Below is a small trained network, with its code and all its weights. Each question gives an input and a class and asks what happens when units are switched off, that is, made to give their printed mean instead of their output.

import numpy as np


def w(rows, s, z=0):
    codes = np.array(rows[::2]) - 128.0
    scale = np.full(codes.shape[1], s)
    scale[-1] = z or s
    return codes * scale


def norm(h):
    return h / np.sqrt((h * h).mean(-1, keepdims=True) + 1e-5)


def f(y):
    return np.maximum(y, 0)


def log_softmax(a):
    a = a - a.max(-1, keepdims=True)
    return a - np.log(np.exp(a).sum(-1, keepdims=True))


def net(x, mask):
    res = np.array(x, float).reshape(1, 7) / 4 @ E
    u = 0
    for l in range(4):
        y = f(norm(res) @ A[l][:, :-1].T + A[l][:, -1])
        res = res + np.where(mask[u : u + 5], y, B[l][:, -1]) @ B[l][:, :-1]
        u += 5
    return log_softmax(norm(res)[-1] @ U[:, :-1].T + U[:, -1])


A, B = {}, {}
E = w([
[129,130,129,129,126,125,131],'x0',
[125,103,79,151,209,41,150],'x1',
[102,164,195,139,173,140,165],'x2',
[127,130,128,129,128,127,129],'x3',
[124,127,126,126,127,125,128],'x4',
[154,177,122,55,177,101,57],'x5',
[121,251,73,218,129,149,83],'x6',
],0.0014)
A[0] = w([
[114,162,233,144,26,193,70,77],'L0N1',
[132,61,76,67,92,131,117,144],'L0N2',
[100,109,129,160,191,51,131,54],'L0N3',
[3,218,253,94,158,83,185,11],'L0N4',
[164,192,141,45,150,92,98,6],'L0N5',
],0.0027,0.0026)
B[0] = w([
[107,130,59,95,164,107,170,252],'L0N1',
[162,150,169,142,133,105,127,232],'L0N2',
[121,146,73,88,115,135,178,175],'L0N3',
[253,106,152,173,157,193,147,182],'L0N4',
[88,50,137,121,215,198,26,149],'L0N5',
],0.0045,0.0016)
A[1] = w([
[101,125,99,178,197,22,146,55],'L1N1',
[189,58,59,96,4,94,37,7],'L1N2',
[110,120,157,156,114,106,156,180],'L1N3',
[99,180,203,55,10,235,87,102],'L1N4',
[84,138,116,43,112,197,146,56],'L1N5',
],0.0025,0.002)
B[1] = w([
[83,169,58,47,99,220,177,229],'L1N1',
[250,103,168,226,211,213,174,203],'L1N2',
[120,116,176,111,138,187,124,238],'L1N3',
[118,100,10,56,240,50,185,250],'L1N4',
[74,148,3,120,120,62,172,179],'L1N5',
],0.0026,0.0011)
A[2] = w([
[93,135,162,72,157,128,2,46],'L2N1',
[61,116,142,176,28,129,183,3],'L2N2',
[194,80,50,183,81,102,59,101],'L2N3',
[85,221,96,207,73,148,50,40],'L2N4',
[124,97,160,186,33,135,196,48],'L2N5',
],0.0032,0.0019)
B[2] = w([
[140,28,68,190,199,99,39,188],'L2N1',
[88,44,85,116,252,151,8,182],'L2N2',
[183,164,202,178,182,187,180,219],'L2N3',
[49,186,188,113,60,34,83,251],'L2N4',
[103,109,101,134,192,152,23,222],'L2N5',
],0.0039,0.0012)
A[3] = w([
[171,119,1,104,106,69,200,126],'L3N1',
[215,210,142,205,197,143,105,252],'L3N2',
[100,32,238,37,75,50,107,53],'L3N3',
[38,43,66,201,194,175,62,100],'L3N4',
[188,78,243,88,91,56,120,92],'L3N5',
],0.0033,0.0025)
B[3] = w([
[27,188,90,56,146,254,170,190],'L3N1',
[146,36,177,132,86,142,167,255],'L3N2',
[55,251,95,219,45,67,61,168],'L3N3',
[245,122,70,23,165,19,24,201],'L3N4',
[111,207,176,221,73,115,107,165],'L3N5',
],0.004,0.0038)
U = w([
[226,33,46,49,236,24,9,141],'0',
[18,177,16,18,187,233,254,147],'1',
[29,232,223,236,15,29,87,3],'2',
[227,34,229,212,172,226,230,176],'3',
],0.0056,0.00052)

Each question gives the input, the list of numbers given to net, and the class t.
The units are the neurons (one row each of A and B). Each row of codes is followed by its name. A weight is (code - 128) times the scale printed after its matrix; where a second scale follows, it is the last column's (A, B and U).
mask holds one flag per neuron, layer by layer. A switched-off neuron (its flag False) gives its mean, the last column of its row in B, instead of its output. The means were averaged over made-up inputs and are rounded, as every weight is.
A unit's drop is (log p(t) with every unit on - log p(t) with that unit switched off) / (log p(t) with every unit on - log p(t) with every unit switched off).
The circuit of an input: a set's keep is (log p(t) with only the set's units on - log p(t) with every unit switched off) / (log p(t) with every unit on - log p(t) with every unit switched off). Starting from the 12 units with the biggest drops (on a tie, the unit counted first), units are removed one at a time, each time the one whose removal leaves the highest keep (on an exact tie, the one counted first), for as long as the keep stays at least 0.8.
circuit, biggest first: the units of the circuit, biggest drop first
unit that matters most: the unit with the biggest drop
k most important neurons: the k neurons with the biggest drops, biggest first
k most important neurons of layer l: the k neurons of layer l with the biggest drops, biggest first
input [4,-3,-8,-6,-7,-2,-7], class 3: circuit, biggest first => L1N2, L3N4
input [1,0,-3,4,5,-2,3], class 2: circuit, biggest first => L2N4, L1N4
input [-4,7,-6,-8,-7,4,3], class 1: circuit, biggest first => L1N1, L3N1
input [5,-2,7,6,-8,5,-2], class 3: unit that matters most => L0N4
input [5,-7,-4,-2,-2,3,-7], class 1: 2 most important neurons of layer 1 => L1N4, L1N5
input [7,4,1,-4,-4,1,6], class 2: 3 most important neurons => L2N4, L0N1, L1N4
input [-6,6,5,-6,5,-2,-7], class 2: circuit, biggest first => L0N1, L3N3, L3N5
input [-6,6,2,5,-6,1,7], class 2: 2 most important neurons => L2N4, L0N1
input [-5,3,-5,-6,1,1,4], class 3: circuit, biggest first => L2N3, L3N2
input [4,-3,5,1,-8,-3,-5], class 2: 3 most important neurons of layer 3 => L3N3, L3N5, L3N2
input [-8,-2,1,7,-3,-6,6], class 0: 2 most important neurons => L2N2, L3N4
input [5,-2,-6,-8,-5,-7,-6], class 0: circuit, biggest first => L2N5, L3N4
input [4,-8,-4,-4,1,-8,-8], class 0: 4 most important neurons => L2N5, L2N2, L2N4, L3N4
input [-7,8,2,5,3,0,-8], class 1: most important neuron => L0N3
input [-2,8,-8,3,-8,5,7], class 1: 3 most important neurons => L1N1, L3N4, L3N1
input [4,-7,5,0,-2,-4,-8], class 2: 3 most important neurons => L3N3, L1N1, L0N3
input [6,3,-5,-1,-6,-1,1], class 3: 2 most important neurons => L0N1, L2N3
input [4,-3,0,8,-8,-3,2], class 0: 4 most important neurons => L0N1, L1N4, L2N2, L3N4
input [-5,8,7,8,8,-8,-3], class 0: 3 most important neurons of layer 2 => L2N5, L2N2, L2N3
input [-4,-1,0,6,7,0,4], class 2: circuit, biggest first => L2N4
input [-7,-6,6,-1,-5,-6,-5], class 0: 2 most important neurons => L2N5, L3N1
